Below are the code and all the weights of a small trained network. Each question names an input and a target symbol and asks about switching units off, where a switched-off unit gives its printed mean instead of its output.

import numpy as np


def w(rows, s, z=0):
    codes = np.array(rows[::2]) - 128.0
    scale = np.full(codes.shape[1], s)
    scale[-1] = z or s
    return codes * scale


def norm(h):
    return h / np.sqrt((h * h).mean(-1, keepdims=True) + 1e-5)


def f(y):
    return y / 2 * (1 + np.tanh(0.7978845608 * (y + 0.044715 * y**3)))


def softmax(a):
    e = np.exp(a - a.max(-1, keepdims=True))
    return e / e.sum(-1, keepdims=True)


def log_softmax(a):
    a = a - a.max(-1, keepdims=True)
    return a - np.log(np.exp(a).sum(-1, keepdims=True))


def net(x, mask):
    ids = ['δεμφψω'.index(c) for c in x.split()]
    T = len(ids)
    res = E[ids] + P[:T]
    u = 0
    for l in range(2):
        q, k, v = (norm(res) @ M[l].T for M in (Q, K, V))
        z = softmax(np.where(np.tri(T) > 0, q @ k.T / 2**0.5, -1e9)) @ v
        res = res + np.where(mask[u], z, O[l][:, -1]) @ O[l][:, :-1]
        u += 1
        y = f(norm(res) @ A[l][:, :-1].T + A[l][:, -1])
        res = res + np.where(mask[u : u + 8], y, B[l][:, -1]) @ B[l][:, :-1]
        u += 8
    return log_softmax(norm(res)[-1] @ U[:, :-1].T + U[:, -1])


Q, K, V, O, A, B = {}, {}, {}, {}, {}, {}
E = w([
[225,208,83],'δ',
[177,24,68],'ε',
[120,98,217],'μ',
[138,3,208],'φ',
[228,78,247],'ψ',
[254,15,84],'ω',
],0.0084)
P = w([
[18,240,19],'0',
[233,152,2],'1',
[227,170,5],'2',
[133,121,163],'3',
[85,110,127],'4',
[52,89,106],'5',
[109,78,129],'6',
[118,93,139],'7',
[80,146,134],'8',
[46,126,116],'9',
[71,71,106],'10',
[65,111,115],'11',
[46,133,96],'12',
[123,110,99],'13',
],0.006)
Q[0] = w([
[218,229,161],'L0H0',
[199,196,254],'L0H0',
],0.005)
K[0] = w([
[97,126,34],'L0H0',
[6,141,160],'L0H0',
],0.011)
V[0] = w([
[4,59,80],'L0H0',
[244,1,119],'L0H0',
],0.0086)
O[0] = w([
[6,203,111,104],'L0H0',
[63,91,77,253],'L0H0',
],0.012,0.0048)
A[0] = w([
[71,113,211,56],'L0N0',
[89,115,10,41],'L0N1',
[78,83,87,3],'L0N2',
[165,141,56,114],'L0N3',
[91,231,118,59],'L0N4',
[170,90,146,134],'L0N5',
[94,110,146,52],'L0N6',
[145,175,141,42],'L0N7',
],0.012,0.0054)
B[0] = w([
[170,2,123,241],'L0N0',
[228,119,107,253],'L0N1',
[179,193,140,178],'L0N2',
[113,76,102,202],'L0N3',
[147,119,81,141],'L0N4',
[90,190,107,201],'L0N5',
[193,81,171,129],'L0N6',
[108,155,131,99],'L0N7',
],0.0095,0.003)
Q[1] = w([
[119,110,228],'L1H0',
[220,170,1],'L1H0',
],0.012)
K[1] = w([
[95,82,72],'L1H0',
[115,247,143],'L1H0',
],0.016)
V[1] = w([
[105,104,39],'L1H0',
[4,248,127],'L1H0',
],0.016)
O[1] = w([
[4,94,10,160],'L1H0',
[118,3,173,1],'L1H0',
],0.017,0.0085)
A[1] = w([
[137,79,174,161],'L1N0',
[154,6,231,28],'L1N1',
[73,203,108,119],'L1N2',
[140,104,114,134],'L1N3',
[79,96,164,2],'L1N4',
[110,121,162,26],'L1N5',
[187,160,126,221],'L1N6',
[46,196,113,214],'L1N7',
],0.023,0.003)
B[1] = w([
[119,216,137,170],'L1N0',
[86,227,165,224],'L1N1',
[94,177,166,245],'L1N2',
[133,136,140,135],'L1N3',
[174,133,113,133],'L1N4',
[158,138,135,125],'L1N5',
[152,5,125,173],'L1N6',
[140,167,195,252],'L1N7',
],0.019,0.015)
U = w([
[185,87,104,255],'δ',
[97,91,67,185],'ε',
[161,120,215,106],'μ',
[60,79,155,57],'φ',
[241,165,67,47],'ψ',
[127,174,9,88],'ω',
],0.016,0.006)

Each question gives the input, a string of symbols that net reads in full, and the target symbol t.
The units are the heads (2 rows each of Q, K, V and O) and the neurons (one row each of A and B). Each row of codes is followed by its name. A weight is (code - 128) times the scale printed after its matrix; where a second scale follows, it is the last column's (O, A, B and U).
mask holds one flag per unit, layer by layer, with each layer's heads first. A switched-off unit (its flag False) gives its mean, the last column of its rows in O or B, instead of its output. The means were averaged over made-up inputs and are rounded, as every weight is.
A unit's drop is (log p(t) with every unit on - log p(t) with that unit switched off) / (log p(t) with every unit on - log p(t) with every unit switched off).
The circuit of an input: a set's keep is (log p(t) with only the set's units on - log p(t) with every unit switched off) / (log p(t) with every unit on - log p(t) with every unit switched off). Starting from the 12 units with the biggest drops (on a tie, the unit counted first), units are removed one at a time, each time the one whose removal leaves the highest keep (on an exact tie, the one counted first), for as long as the keep stays at least 0.8.
circuit, biggest first: the units of the circuit, biggest drop first
top k neurons: the k neurons with the biggest drops, biggest first
top k neurons in layer l: the k neurons of layer l with the biggest drops, biggest first
drop when u is switched off: that unit's drop, to one decimal
input φ δ δ δ μ δ δ ε, target φ: circuit, biggest first => [L1H0 L0H0 L1N7]
input ω ω ψ, target ω: circuit, biggest first => [L1H0]
input ψ φ μ μ δ μ ε, target ψ: circuit, biggest first => [L1H0 L0H0 L1N1 L1N6]
input φ δ ψ φ φ ψ μ μ μ ε μ ω δ ω, target φ: circuit, biggest first => [L1H0 L0H0 L0N4]
input φ μ μ, target φ: top 2 neurons => [L0N4 L1N7]
input φ ω μ ω ω μ ω μ μ ω, target φ: circuit, biggest first => [L1H0 L0H0]
input φ ψ μ μ μ μ μ δ, target φ: circuit, biggest first => [L0H0 L1H0 L0N4]
input μ μ δ, target μ: circuit, biggest first => [L0H0 L1H0]
input ψ φ ψ μ ε φ μ ψ μ μ φ ω, target ψ: top 2 neurons in layer 1 => [L1N1 L1N6]
input δ ψ μ μ, target ψ: circuit, biggest first => [L0H0 L1N7 L1N1 L1N2]
input ψ ε φ, target ψ: top 3 neurons => [L1N1 L1N6 L0N0]
input δ ψ μ, target δ: circuit, biggest first => [L0H0 L1N6 L1N7 L1N1]
input φ δ ε, target φ: circuit, biggest first => [L1H0 L0H0]
input ω μ μ μ δ ε φ φ ω μ ε ε ω ε, target ω: circuit, biggest first => [L1H0]
input ω ω μ δ, target ω: top 3 neurons => [L0N1 L1N1 L0N3]
input μ δ μ ψ, target δ: top 3 neurons in layer 0 => [L0N0 L0N3 L0N2]
input ε δ μ, target ε: top 3 neurons in layer 0 => [L0N3 L0N0 L0N2]
input δ μ δ δ ε, target δ: top 2 neurons => [L1N6 L0N0]
input φ δ μ μ ε ω μ μ μ δ δ, target φ: top 2 neurons in layer 0 => [L0N4 L0N3]
input ω μ ε δ, target ω: top neuron => [L0N1]
input μ μ δ μ ω φ, target ω: drop when L0H0 is switched off => 0.3
